[163 158 101 158 100 118 171 167] -> Digen
[139 130 148 196 160 108 157 142] -> Veluz
[168 162 106 157 103 116 176 172] -> gagu
[158 156 102 159 103 116 165 163] -> pup
[110 110 193 143 197 108 105 104] -> pivi
[127 131 140 119 131 117 123 130] -> zato
next: [156 102]  [159]
next: [163 158 101 158 100]  [118]

[132 149 105 114 149 120 138 114 141 137 114 117 162 128 144 143 148  97
  94 141 135 128  86 138 125 148  93 109 126 153 111 139 158  97 117 168
 127 150  97] : pudo
[168 119 156 159 125 162 102 127 103 128 157  95 136  93 142 149 115 114
 146 122 115 148 132 104 147 114 142  93 130 120 130 109 134 156 123 136
 119 166  95] : siv
[120  86 140 156 144 180  97 122 105 109 177  83 144 103 135 115 144 151
 146 128 101 154 149 102 110 120 128 100 127  75 123 116 158 130 119 126
 138 139 113] : rero
[116 146 122 101 132 115 121 129 163 144  68 100 144 114 156 120 149 119
 107 121 128 134 120 129 126 162 106 112 138 129 124 116 166 125  87 129
 139 160  96] : Fazip
[136 148 113 117 147 120 138 106 144 141 105 123 162 139 143 147 153 103
  90 137 130 140  98 127 128 149  86 116 123 145 112 133 161  99 122 167
 108 145 112] : naf
[135 109 130 106 133 111 108 121 150 135  78 102 149 129 154 118 152 111
  96 123 116 135 127 125 127 151 102 110 130 137 108 124 168 127  95 139
 137 135 108] : zez
[142 114 136 167 119 156 101 121  86 113 158 102 134 100 148 148 135 117
 143 121  97 153 136 116 135 119 142  67 126 111 136 123 136 168 138 121
 126 172 105] : vilam
[130 140 131 113 134 110 130 113 137 139 105 114 151 118 150 140 143 110
  90 130 143 128 118 139 130 149  98  95 134 154 107 124 172 118 115 151
 121 136 126] : Mik
next: [167 119]  [156]
next: [114 146 122]  [115]
next: [137 130 140  98 127 128 149  86 116 123 145 112]  [133]
next: [108 121 150 135  78 102 149 129 154 118]  [152]
next: [145 112 133 161]  [99]

[113 131 132 152 115 118 160 131 155 117 118 117 145 135 118] -> fev
[165 101 193  84 148 152 100 113  86 125 148 154  80  85 105] -> Ratef
[150 128 130 137 146 143 124 150 125 119 151 147 139 147 150] -> digar
[103 126 132 151 119 121 162 118 158 120 111 115 149 136 116] -> kip
[110 115 175 148 152  84 152 102 140 123 106 113 110  94  86] -> gire
[102 140 123 105 161 154 101 182 108 117 179 167 136 158 179] -> Napud
[174 131 133 127 158 153 103 172 109 116 171 163 129 149 170] -> fudu
next: [ 84 148 152]  [100]
next: [167 136]  [158]
next: [102 140 123 106]  [113]
next: [102 140 123 105 161 154 101 182]  [108]
next: [148 152 100 113  86]  [125]
next: [152 115 118 160]  [131]
find: [102 140 123 105 161 154 101 182 108 117 179 167 136 158 179]  Napud

[203 120  87 129 124] -> zole
[ 65 164 151 129 127] -> zusu
[120 132 143 129 135] -> tir
[140  85 136 127 136] -> zof
[ 90 189 114 127 126] -> bagu
[107 110 189 133 119] -> piguv
[ 80 188 130 130 128] -> Piz
[135 124 120 129 129] -> Gogus
next: [120 129]  [129]
next: [ 85 136 127]  [136]
next: [164 151 129]  [127]
next: [110 189]  [133]
next: [ 65 164 151]  [129]

[ 58 153 149 128 130]  bifot
[ 58 149 153 128 132]  lon
[ 63 124 172 130 133]  dinuz
next: [149 153 128]  [132]
next: [ 58 149 153]  [128]
next: [ 63 124 172]  [130]
next: [153 149 128]  [130]
next: [149 153]  [128]
next: [149 128]  [130]

[ 66 149 178 129] : zud
[180  95  97 145] : roz
[ 73 183  96 135] : Zozed
[183 193  95 137] : tal
[183  73  60 119] : Nusom
[172  67 184 137] : momik
[180 111  62 113] : Fazum
next: [95 97]  [145]
next: [73 60]  [119]
next: [ 73 183]  [96]
next: [183  96]  [135]

[ 86 166 148  85] : lan
[163 148 166 174] : fetag
[135  63  70 174] : lunom
[131  88 131 130] : diban
[ 85 149 163  76] : latu
[ 88 131 140 115] : tezib
next: [148 166]  [174]
find: [131  88 131 130]  diban
find: [ 88 131 140 115]  tezib
next: [ 86 166]  [148]
next: [166 148]  [85]
next: [63 70]  [174]

[ 92 102  90 111 147] : tisef
[ 92 102  90 157 143] : ral
[195 119 100  48  63] : lut
[ 57  95  64 195 160] : tanu
[129 102  90 132 138] : lif
next: [ 95  64 195]  [160]
next: [102  90 111]  [147]
next: [195 119]  [100]
find: [ 92 102  90 111 147]  tisef

[128 115 128 199 164 167 136  99 137 113 124 148 136 145]  vuf
[182  76 128 190 174 161 140 111 135 128 125 128 130 145]  Vumo
[182  76 128 190 174 161 140  93 124 110 128 141 123 128]  bufe
[182  76 128 190 174 161 140 111 135 128 125 146 130 145]  vime
[178 128 118 128 152 128 153 128 135 122 128 160 111 157]  fut
find: [182  76 128 190 174 161 140 111 135 128 125 146 130 145]  vime
next: [128 118 128]  [152]
next: [136  99 137 113 124]  [148]

[127  88 124 101] = vodir
[140 123 109 106] = nugom
[117 143 122  90] = nunat
[117 143 133  96] = Zezug
[153 133  92 137] = Mib
[195 151  61 164] = zamo
[127  92 124 105] = Didet
next: [ 88 124]  [101]
find: [117 143 133  96]  Zezug

[179 100 198 178 201  53  86]  los
[ 61 202 200 201  53 178 191]  Sen
[ 61 201 168 200 202  66 180]  tef
[169 123 147  50  81 197  66]  zat
next: [ 61 201 168 200 202]  [66]
next: [178 201  53]  [86]

[170  58 163  70  60 135 175 150  58 100]  zak
[ 66 145  65 111 123  51  45  67  62 146]  Bil
[130  93 123  65 111 180  91 164 109  45]  Kavi
[190 195 144  58  70 181 102 168 197  59]  Rika
[170  58 163  70  60 135 175 150  58  51]  Gebu
[110 128  48 199 177  52 166  45 197 195]  rur
[ 99 205  94 173 195 108  65 100 188 165]  pul
next: [ 65 111 123]  [51]
find: [170  58 163  70  60 135 175 150  58 100]  zak

[ 89 154  94 118 123 165] = lezur
[ 89 154  94 151 123 165] = rumog
[ 93 118 123 151 177  78] = Zutuf
next: [ 93 118 123 151]  [177]
next: [ 89 154  94 151]  [123]
find: [ 93 118 123 151 177  78]  Zutuf
next: [ 94 118 123]  [165]

[136 156  70 137 112 135 151 111 132 145 127 111 136 129 119 125 126 176
 125 133 124 129 128 127 123 118 134 119] : namub
[126 176 127 133 124  87 154 145 141 122 113 116 129 151 127 123 112 141
 116 143 158 134 126 140 137 114 128 131] : fuziz
[120 123 166 134 142  87 154 145 141 122 113 116 129 151 127 123 112 141
 116 143 117 126 123 128 139 116 118 143] : taki
[136 156  70 137 112 135 151 111 132 145 127 111 136 129 142 125 126 176
 125 133 124 133 128 127 123 118 134 119] : kem
next: [133 124 133]  [128]
find: [120 123 166 134 142  87 154 145 141 122 113 116 129 151 127 123 112 141
 116 143 117 126 123 128 139 116 118 143]  taki
find: [136 156  70 137 112 135 151 111 132 145 127 111 136 129 142 125 126 176
 125 133 124 133 128 127 123 118 134 119]  kem

[193 149  82  70 127 114 153 170  66  92 165  71 173] -> Fem
[139 132 102 127 180 109 170 195 140 199 197  62 113] -> rogol
[ 61 105 160  63 167 122 148 181  73  92 141 107 161] -> keme
[152  89  99 139 109 144  79 125 137  75  99 129 139] -> puram
[135  68 106 126 120 119 155  89  67 119 167 174 121] -> zuki
[111 182 184 175  72 103 118 198 192 190  74 130 193] -> vilol
[190 198 103 182  74 175 111 184  72 118 192  83  77] -> Gat
[146  67  70 164  81 152 107 100  92 117  87  67 190] -> muzo
next: [127 180]  [109]
next: [111 182 184 175  72 103 118 198 192 190  74]  [130]
next: [ 67  70 164  81 152 107]  [100]
next: [103 182]  [74]
next: [109 170]  [195]
next: [155  89  67 119 167 174]  [121]
next: [ 67  70 164  81 152 107 100  92 117  87  67]  [190]

[117 102 132 121  74 107 141] -> zumu
[127 159 134 153 121 118 134] -> poraf
[127 142 128 150 126 128 124] -> bos
[143 174 125 151 190 154 128] -> Vor
[115 137 135 157  83 103 124] -> Bis
[145 127 123  97 197 162 128] -> nelo
[127  88 125  89 114 122 144] -> Rabad
[124 131 128 137 117 123 136] -> vis
next: [ 88 125]  [89]
next: [137 135 157  83 103]  [124]

[197 170 113 116 137]  loga
[ 87 161 151 148 110]  ligu
[ 57  87 161 148 110]  laram
[ 57  94 104 107 128]  Zut
[197 170 104 148  94]  sef
[145 129 134 126 142]  Fosip
find: [197 170 113 116 137]  loga
next: [145 129]  [134]
find: [ 87 161 151 148 110]  ligu
next: [ 87 161 148]  [110]

[101 143 139 172]  sud
[106 153 143 122]  mafir
[100 144 136 156]  rufe
[188 150  94 126]  Tufo
[ 67  81 172 165]  valot
[ 85 114 119 192]  zafi
[ 67  81 176 165]  dab
[120  66 147 105]  zup
[130 106 151 120]  delas
find: [ 67  81 172 165]  valot
next: [106 151]  [120]

[122 125 157 134 139 131 142 106 131 131 101  97 120 118 166 112 120 150
 103 102  92 117 108 130 126 120 130 130] = Fosu
[103  85 118 115 115 146 149 144 109 139 136 144 121 148 154 131 117  68
 100 181 155 143 122 154 180 125  94 135] = pev
[145 128 101 132 112 124 113 159 136 146 146 126 144  96 152 147 137 103
  85 118 114 154 142 139 148 123  93 121] = pasol
[130 125 157 137 139 131 142 106 131 131 101  97 120 118 166  65 111 108
 128 102  92 117 108 130 126 120 130 130] = Vuk
[117 133 163 128 119 119 114 103 129 129 118 126 113 147 126 141 176 149
 120 113 118  92 155 138  99 160 175 163] = kizi
[125 153  80 145 108 152 154 137  98 142 141 140 110 148 151 128 108  65
 111 181 157 146 128 156 178 122 106 130] = gam
[117 133 163 128 119 119 114 103 129 129 118 126 113 147 126 126 176 149
 120 113 118  92 155 138  99 160 175 163] = sika
next: [103  85 118 114]  [154]
next: [153  80 145 108 152 154 137  98 142]  [141]
next: [156 178]  [122]
find: [117 133 163 128 119 119 114 103 129 129 118 126 113 147 126 141 176 149
 120 113 118  92 155 138  99 160 175 163]  kizi
find: [117 133 163 128 119 119 114 103 129 129 118 126 113 147 126 126 176 149
 120 113 118  92 155 138  99 160 175 163]  sika
next: [128 108  65 111]  [181]
next: [124 113 159 136]  [146]

[151  95 144 104 119] = Fupo
[ 70 210 112 117 137] = rerov
[ 95 144  95 139 109] = bam
find: [ 95 144  95 139 109]  bam
find: [151  95 144 104 119]  Fupo
next: [ 95 139]  [109]
next: [ 95 144  95]  [139]

[164 122 132 112 129 131 154 180 134 138 101 110 117 115 124 156 117 123
 144 131 139 180 131 101 151 129 130 146  98 122 145  96 118 148 120 150
 120 122 124 139 124 119 155 129 102 142 141 117 137  84 146 112 104 135
 165 141 121 119 130 130 122 118]  bazi
[117 106 155 147 106 131 152 116 131 159 124 135 124 119 128 122 128 133
 127 111 128 133 158 119 116 146 123 135 114 122 142 115 156 135 144  97
 123 124 137 157 120 144 111 134 157  95 114 149 145 138 126 104 133 109
 147  67 115 128 105 117  99  95]  gan
[154 120 105 125 112 133 142 136 138 146 113 158 124 133 148 135  97 127
 113 131 149 127 129 133 145 136 141 138 138 103 120 131 144 121 123 140
 126 160 154 154  72 128 120 114 156 108 115 155 158 139 143 108 160 124
 123 107 112 120 119 116  97 106]  refa
[ 83 100 116 146 141 105 163 102 136 116 161 166 130 111 142 124 170 142
 139 126 116 105 134 145 125 116 130 125 122 154 128 135 104 145 107 118
 140 137 152 143 122 144  77 130 151 157 152 149 116 141 120 127 115 110
 158 126 129 132 104 102 109 146]  bek
[162 146 161 112 110 143 120 136 130 155  91 106 124 131 121 132  91 121
 124 119 140 151 136 110 140 150 126 143 132 112 122 128 138 139 123 169
 119 152 159 145 114 118 159 123 126 104 104 138 142 113 145 119 126 122
 105 104 139 115 122 157 133 106]  loka
[170 137 126 108 134 137 119 167 135 128 106 118 119 120 127 147 110 129
 128 144 142 179 139  98 148 115 116 125 111 126 130  98 111 140 111 170
 128 145 137 129 123 120 153 112  99 138 146 115 139 102 147 122 116 143
 143 161 130 115 147 129 143 125]  pide
[161 132 154 120 102 141 141 149 133 161  92 117 118 128 126 141  96 124
 121 119 144 159 142 111 135 151 129 144 118 107 137 118 145 143 128 135
 122 140 152 154 104 126 148 125 135  96 109 138 155 113 140 103 134 126
 131  90 117 122 118 135 111  93]  Semab
next: [100 116 146 141 105 163 102 136 116 161]  [166]
next: [143 143]  [161]
next: [107 137 118 145 143 128 135 122 140 152 154 104]  [126]
next: [154 120 102]  [141]
next: [104 135 165 141 121]  [119]
next: [116 131 159 124 135]  [124]
next: [147 110 129 128 144 142 179]  [139]

[145 122 192 175 143 139 132 117 147 150 101 181  89 131 145 136 123 102
 126 128 152 144 139 141 108 114 123 102 132 112 124  88 128 126 153 120
  96 128 129 141 133 181 134  77 144 167] : kadi
[ 95  98  65 139 102  77 147 130 155 104 123  95 144 106 147 124 123 135
 130 117 106  84 120 141 147 129  98 169 112 150 117 164 113 153  86 121
 144 130 113 164 110 114 135 116 139  91] : lekes
[160 122 186 139 162 156 120 116 118 160 129 162  93 146 112 131 137 113
 120 134 163 148 134 110 112 114 127  85 142 124 128 105 142 102 160 103
  93 137 128 107 152 157 133 128 123 180] : fovu
[167 114 147  85 124 132 120  89 150 146 119 165  85  81 146 151 152 104
  84 132 159 100 130  96 128 131 135 110 140 127 151 137 149 100 142  88
 117 136  90 131 146 141 137 145  92 166] : durol
[181 118 131 144 147 152 113 132 117 177 142 144 142 125 115 138 117 113
 129  99 106 146 125  85 110 127 112 114 144 184 107 144  85 138 140 128
 175 157 162 115 139  78  68 135 168 103] : Kagiz
[144  50 145 147 128 126 151 132 144 155 142 144  97 124 109 103 144  98
 126  93 145 109 144 109 134  85  68 116 154 179 101 145 131 125 113  90
 126 130 114 123 147 155 138 137 128 159] : nog
[146 156 169 165 144 162 113 132 119 152 110 152 103 143 140 151 121 118
 138 119 106 182 137 134 107 145 158 125 141 121 125 100 107 143 165 184
 130 126 185 113 127 123 116  83 146 136] : zareg
next: [110 112 114 127  85]  [142]
next: [130 126]  [185]

[144 160 110 184 188 140] : Pib
[199 161 121 147 209 178] : mun
[192 135 171 105 138 175] : Nok
[166 132 105 127 169 149] : Zed
[ 77 160 110 188 184  93] : tigis
next: [166 132 105 127]  [169]
next: [132 105 127]  [169]
next: [160 110 184 188]  [140]

[127 152 150 113 147 116 125 147 136 136 113 161 123 122 136 119 119 127
 123 142 123 119 165] : dasit
[137 133 122 179 125 187 183 133 128 136 169 118 160 161 111 186 162 136
 156 127 142 162 106] : tafi
[136 141 125 186 130 200 198 140 127 138 173 127 165 165 104 200 166 136
 159 131 140 165 113] : sek
[158 148 173 148 150 146 131 125 180 150 165 128 165 165 139 147 154 106
 148 135 162 172 104] : vaset
[135 135 139 151 133 156 150 122 144 132 153 124 152 148 111 157 144 108
 140 122 138 154 106] : gogum
[149 137 135 185 125 187 177 136 141 148 178 110 164 177 130 185 172 143
 166 132 158 172  96] : nak
[186 177 136 141 148 144 130 128 177 151 163 126 161 166 143 146 154 110
 149 136 161 170 105] : bagez
[155 150 173 142 150 140 128 129 176 148 157 132 159 160 141 142 148 109
 144 136 157 165 112] : Surok
[136 145 135 176 132 188 185 138 134 150 128 165 162 164 108 188 160 127
 155 130 140 163 112] : bezi
[156 135 155 144 139 134 122 127 164 148 155 121 151 156 155 133 150 131
 148 135 161 159 111] : somar
[135 143 159  77 154  63  71 137 154 134  90 165 106 100 169  65  97 129
 108 144 130 102 178] : bokik
next: [187 177 136 141 148]  [178]
next: [150 165 128]  [165]
next: [147 116 125 147 136 136 113 161 123]  [122]

[183  60 162 194 115 180 115 113 100 121  67 122] : bok
[110 107 181 150  71  71 112 181 107 116 135 198] : dosim
[ 97  93 191 107 112 107 181 150  71 121  67  95] : tov
next: [181 150  71  71 112 181 107]  [116]
next: [112 181 107 116 135]  [198]
next: [112 107 181 150  71]  [121]
next: [ 60 162 194 115 180 115 113]  [100]

[ 82 128 196 144]  gisu
[ 82 128 110 197]  Bugiz
[ 94  64 211 160]  bibov
next: [ 64 211]  [160]
find: [ 82 128 196 144]  gisu

[138 186  69 176 161  79  74 178 113  95  85 103 119 138 154] : kede
[ 79  95 113 138 161 178 176 186  69  74 103  85 200 125  49] : ritiz
[ 79  95 113 138 161 178 176 186 179 157 138 115  92  74  69] : Mukis
next: [161 178 176 186  69  74 103  85]  [200]
next: [113  95  85 103]  [119]
next: [ 79  95 113 138 161 178 176 186  69  74]  [103]
next: [138 161 178 176 186 179 157 138 115]  [92]
next: [ 69 176 161  79  74 178 113  95  85 103 119 138]  [154]
find: [ 79  95 113 138 161 178 176 186  69  74 103  85 200 125  49]  ritiz
next: [176 186 179 157 138 115]  [92]

[130 100 130 136 130 103] -> toso
[132 157 191 153 141 147] -> Kevos
[122 129 155 191 102  89] -> Mokat
[125 132 155 191 153 152] -> laset
next: [132 155 191 153]  [152]
next: [100 130 136 130]  [103]
find: [125 132 155 191 153 152]  laset
next: [130 100 130]  [136]
next: [155 191 153]  [152]

[162 189 109  75  90] -> leg
[182 166 114  85  98] -> zet
[162 189 189 109  90] -> Nafo
[186 180  70  84  70] -> Dibo
next: [70 84]  [70]
next: [189 109  75]  [90]
next: [186 180]  [70]
next: [180  70]  [84]
find: [162 189 109  75  90]  leg

[ 86  66 125 122 109  96] : kisa
[ 63 126 121  66 126  97] : Zevet
[ 75  66 126  83 121  97] : pesi
next: [126 121  66 126]  [97]
next: [ 66 126  83]  [121]
next: [ 66 126  83 121]  [97]
next: [125 122 109]  [96]
find: [ 75  66 126  83 121  97]  pesi
next: [ 83 121]  [97]

[134 158 132 109 154  93 129  90 146 129 146 157 123  90 123 119 155 108
 154 149 155 152 142 181 147 118]  kabe
[144 112 141 134 107 119 144 114 128 159  84 147  95 152 134 130 138 189
  93 127 153 122 137 134 137 121]  feto
[130  75 141 134 108 119 144 113 126 160  95 146 106 158 134 131 138 190
  93 128 153 122 137 130 138 117]  Vudad
[141 119 137 103 107 128 145 132 128 106 112 131 165 118 129 128 121 141
 117 117 139 116 123  95 107 137]  Gozig
[120 118 100 149 108 145 127 135 122 107  87 132 137 109 134 123 134 178
 123 131 158 102 134 106 137 130]  penat
[134 158 132 109 154  93 129  90 146 129 146 157 123  92 123 119 155 108
 154 149 155 152 142 181 147 118]  difak
[128 122 104 157 108 123 129 146 129  90 131 139 124 119 118 132 148 162
 110 146 143 140 160 141 140 143]  zuz
next: [146 157 123  92 123 119 155 108]  [154]
find: [134 158 132 109 154  93 129  90 146 129 146 157 123  92 123 119 155 108
 154 149 155 152 142 181 147 118]  difak
next: [144 113]  [126]

[116 122 173 133 133] : Togu
[ 89  83 118 122 198] : bef
[ 83 118  89  61  57] : tebip
[145 139 126 190 167] : peze
next: [173 133]  [133]
next: [118 122]  [198]
next: [ 89  83 118]  [122]
next: [122 173 133]  [133]
find: [ 83 118  89  61  57]  tebip

[158 201 132 193]  buno
[ 88 123 117 122]  pesus
[158 117 123  91]  gotu
next: [158 201]  [132]
next: [123 117]  [122]
next: [201 132]  [193]

[138 133 126 110 130  56 155 166 169 124 118 138 101] -> fiko
[129 130 121 127 134 187 168  96 145 145 117 129 132] -> kuga
[122 131 129 135 133 139 134 127 157 127 135 126 126] -> Kuzaz
[122 145 130 168 145 121  96 187 127 134 135 132 111] -> ligud
[127 132 131 130 134 146 121 133 171 147 138 129 153] -> Pimu
[124 133 131 142 121 134 139  96 164 135 139 134 129] -> Bar
[130 133 139 134 135 164 121  96 142 139 134 131 136] -> kufu
[135 141 124 122 138 110 155 145  76 120 116 124 128] -> zuman
next: [135 141 124 122]  [138]
next: [130 121 127 134 187 168  96 145 145]  [117]
next: [133 131 142 121 134 139  96 164 135 139 134]  [129]
next: [124 122 138 110 155]  [145]
next: [133 139 134 135 164 121  96 142]  [139]
next: [130 133]  [139]

